Below is a small trained network, with its code and all its weights. Each question gives an input and a target symbol and asks what happens when units are switched off, that is, made to give their printed mean instead of their output.

import numpy as np


def w(rows, s, z=0):
    codes = np.array(rows[::2]) - 128.0
    scale = np.full(codes.shape[1], s)
    scale[-1] = z or s
    return codes * scale


def norm(h):
    return h / np.sqrt((h * h).mean(-1, keepdims=True) + 1e-5)


def f(y):
    return np.maximum(y, 0)


def softmax(a):
    e = np.exp(a - a.max(-1, keepdims=True))
    return e / e.sum(-1, keepdims=True)


def log_softmax(a):
    a = a - a.max(-1, keepdims=True)
    return a - np.log(np.exp(a).sum(-1, keepdims=True))


def net(x, mask):
    ids = ['αβγηθλμξστψω'.index(c) for c in x.split()]
    T = len(ids)
    res = E[ids] + P[:T]
    u = 0
    for l in range(2):
        q, k, v = (norm(res) @ M[l].T for M in (Q, K, V))
        z = softmax(np.where(np.tri(T) > 0, q @ k.T / 2**0.5, -1e9)) @ v
        res = res + np.where(mask[u], z, O[l][:, -1]) @ O[l][:, :-1]
        u += 1
        y = f(norm(res) @ A[l][:, :-1].T + A[l][:, -1])
        res = res + np.where(mask[u : u + 8], y, B[l][:, -1]) @ B[l][:, :-1]
        u += 8
    return log_softmax(norm(res)[-1] @ U[:, :-1].T + U[:, -1])


Q, K, V, O, A, B = {}, {}, {}, {}, {}, {}
E = w([
[169,102,140,103],'α',
[156,113,146,121],'β',
[146,134,115,117],'γ',
[155,115,61,122],'η',
[103,154,171,190],'θ',
[137,63,176,103],'λ',
[27,55,126,126],'μ',
[100,153,112,159],'ξ',
[202,78,92,193],'σ',
[152,194,89,251],'τ',
[246,129,189,189],'ψ',
[213,194,130,103],'ω',
],0.023)
P = w([
[65,177,226,108],'0',
[42,137,136,33],'1',
[91,2,149,157],'2',
[56,171,125,90],'3',
[176,78,93,159],'4',
[56,159,122,72],'5',
[197,63,88,133],'6',
[89,159,133,69],'7',
[215,4,100,83],'8',
[85,149,122,67],'9',
[150,47,156,173],'10',
],0.0057)
Q[0] = w([
[99,201,156,123],'0.h1',
[217,254,164,142],'0.h1',
],0.0093)
K[0] = w([
[91,159,143,3],'0.h1',
[79,30,102,112],'0.h1',
],0.0045)
V[0] = w([
[104,2,139,67],'0.h1',
[111,138,81,179],'0.h1',
],0.0063)
O[0] = w([
[141,65,129,63,253],'0.h1',
[131,54,2,151,46],'0.h1',
],0.0057,0.002)
A[0] = w([
[121,99,41,58,68],'0.n1',
[199,38,154,140,165],'0.n2',
[140,45,44,150,103],'0.n3',
[159,119,176,215,69],'0.n4',
[104,70,109,135,1],'0.n5',
[92,28,170,176,78],'0.n6',
[142,88,249,140,135],'0.n7',
[153,83,91,201,179],'0.n8',
],0.012,0.0025)
B[0] = w([
[72,161,72,61,174],'0.n1',
[92,111,159,94,255],'0.n2',
[111,46,87,157,191],'0.n3',
[169,113,251,133,174],'0.n4',
[172,187,224,124,147],'0.n5',
[163,34,14,127,199],'0.n6',
[48,140,59,46,234],'0.n7',
[173,19,105,123,187],'0.n8',
],0.012,0.0091)
Q[1] = w([
[176,108,107,52],'1.h1',
[248,51,131,68],'1.h1',
],0.011)
K[1] = w([
[125,90,99,110],'1.h1',
[247,123,146,95],'1.h1',
],0.015)
V[1] = w([
[139,172,3,91],'1.h1',
[28,105,102,158],'1.h1',
],0.015)
O[1] = w([
[90,142,51,126,207],'1.h1',
[73,145,191,251,246],'1.h1',
],0.019,0.0012)
A[1] = w([
[159,97,224,86,180],'1.n1',
[60,139,99,92,116],'1.n2',
[72,247,71,175,179],'1.n3',
[177,12,111,111,56],'1.n4',
[83,156,117,37,42],'1.n5',
[107,120,135,185,93],'1.n6',
[157,96,180,104,83],'1.n7',
[242,196,103,235,255],'1.n8',
],0.011,0.0035)
B[1] = w([
[57,147,92,117,200],'1.n1',
[131,213,138,115,226],'1.n2',
[223,163,127,149,200],'1.n3',
[118,99,177,214,254],'1.n4',
[132,110,202,111,197],'1.n5',
[128,147,173,141,149],'1.n6',
[111,121,148,131,166],'1.n7',
[236,99,2,150,155],'1.n8',
],0.014,0.0071)
U = w([
[97,160,146,84,53],'α',
[91,171,146,102,34],'β',
[145,168,97,128,241],'γ',
[107,120,7,139,28],'η',
[119,121,191,181,78],'θ',
[55,100,99,105,177],'λ',
[63,97,91,180,43],'μ',
[132,105,120,190,254],'ξ',
[163,54,136,155,121],'σ',
[208,80,94,155,176],'τ',
[184,64,203,96,123],'ψ',
[196,105,61,51,135],'ω',
],0.015,0.0039)

Each question gives the input, a string of symbols that net reads in full, and the target symbol t.
The units are the heads (2 rows each of Q, K, V and O) and the neurons (one row each of A and B). Each row of codes is followed by its name. A weight is (code - 128) times the scale printed after its matrix; where a second scale follows, it is the last column's (O, A, B and U).
mask holds one flag per unit, layer by layer, with each layer's heads first. A switched-off unit (its flag False) gives its mean, the last column of its rows in O or B, instead of its output. The means were averaged over made-up inputs and are rounded, as every weight is.
A unit's drop is (log p(t) with every unit on - log p(t) with that unit switched off) / (log p(t) with every unit on - log p(t) with every unit switched off).
The circuit of an input: a set's keep is (log p(t) with only the set's units on - log p(t) with every unit switched off) / (log p(t) with every unit on - log p(t) with every unit switched off). Starting from the 12 units with the biggest drops (on a tie, the unit counted first), units are removed one at a time, each time the one whose removal leaves the highest keep (on an exact tie, the one counted first), for as long as the keep stays at least 0.8.
circuit, biggest first: the units of the circuit, biggest drop first
unit that matters most: the unit with the biggest drop
top k neurons: the k neurons with the biggest drops, biggest first
k most important neurons of layer l: the k neurons of layer l with the biggest drops, biggest first
input β η η μ η λ μ λ β α τ, target τ: most important neuron of layer 0	0.n2
input μ θ α ω ξ, target ω: circuit, biggest first	1.h1, 0.n7
input ψ τ α λ γ λ ψ γ ω θ θ, target ψ: 3 most important neurons of layer 0	0.n4, 0.n6, 0.n3
input ξ β β λ α λ α λ β, target λ: 2 most important neurons of layer 0	0.n7, 0.n4
input η ψ β η ω λ τ, target ω: circuit, biggest first	1.h1, 0.n8
input ψ ψ σ, target ψ: circuit, biggest first	1.h1, 0.n4
input μ μ λ λ μ β β ω λ, target ω: top 2 neurons	0.n7, 0.n1
input ω θ γ η λ α α ω τ, target ω: circuit, biggest first	1.h1, 0.n7
input γ γ α λ λ, target λ: circuit, biggest first	0.n7, 1.h1
input μ η γ, target μ: top 2 neurons	0.n3, 0.n1
input λ β η ω β, target ω: top 3 neurons	0.n7, 0.n1, 0.n4
input λ ψ λ ψ β β β γ γ ω ξ, target ω: top 2 neurons	0.n7, 0.n2
input λ α θ β ψ β α ψ γ, target ψ: 2 most important neurons of layer 1	1.n4, 1.n5
input λ λ λ λ λ ω μ μ λ λ β, target λ: top 2 neurons	0.n7, 0.n8
input ψ α λ λ ξ ψ ψ β γ, target ψ: circuit, biggest first	0.n6
input ψ η θ γ λ η γ η ξ ξ, target ξ: top 2 neurons	0.n7, 0.n6
input β γ γ η ω α μ, target ω: top 3 neurons	0.n6, 0.n7, 0.n5
input λ ω η γ, target γ: top 2 neurons	1.n3, 0.n6
input η ω γ, target ω: 4 most important neurons of layer 0	0.n7, 0.n1, 0.n2, 0.n5
input γ γ τ ψ η β λ α, target α: unit that matters most	0.n6
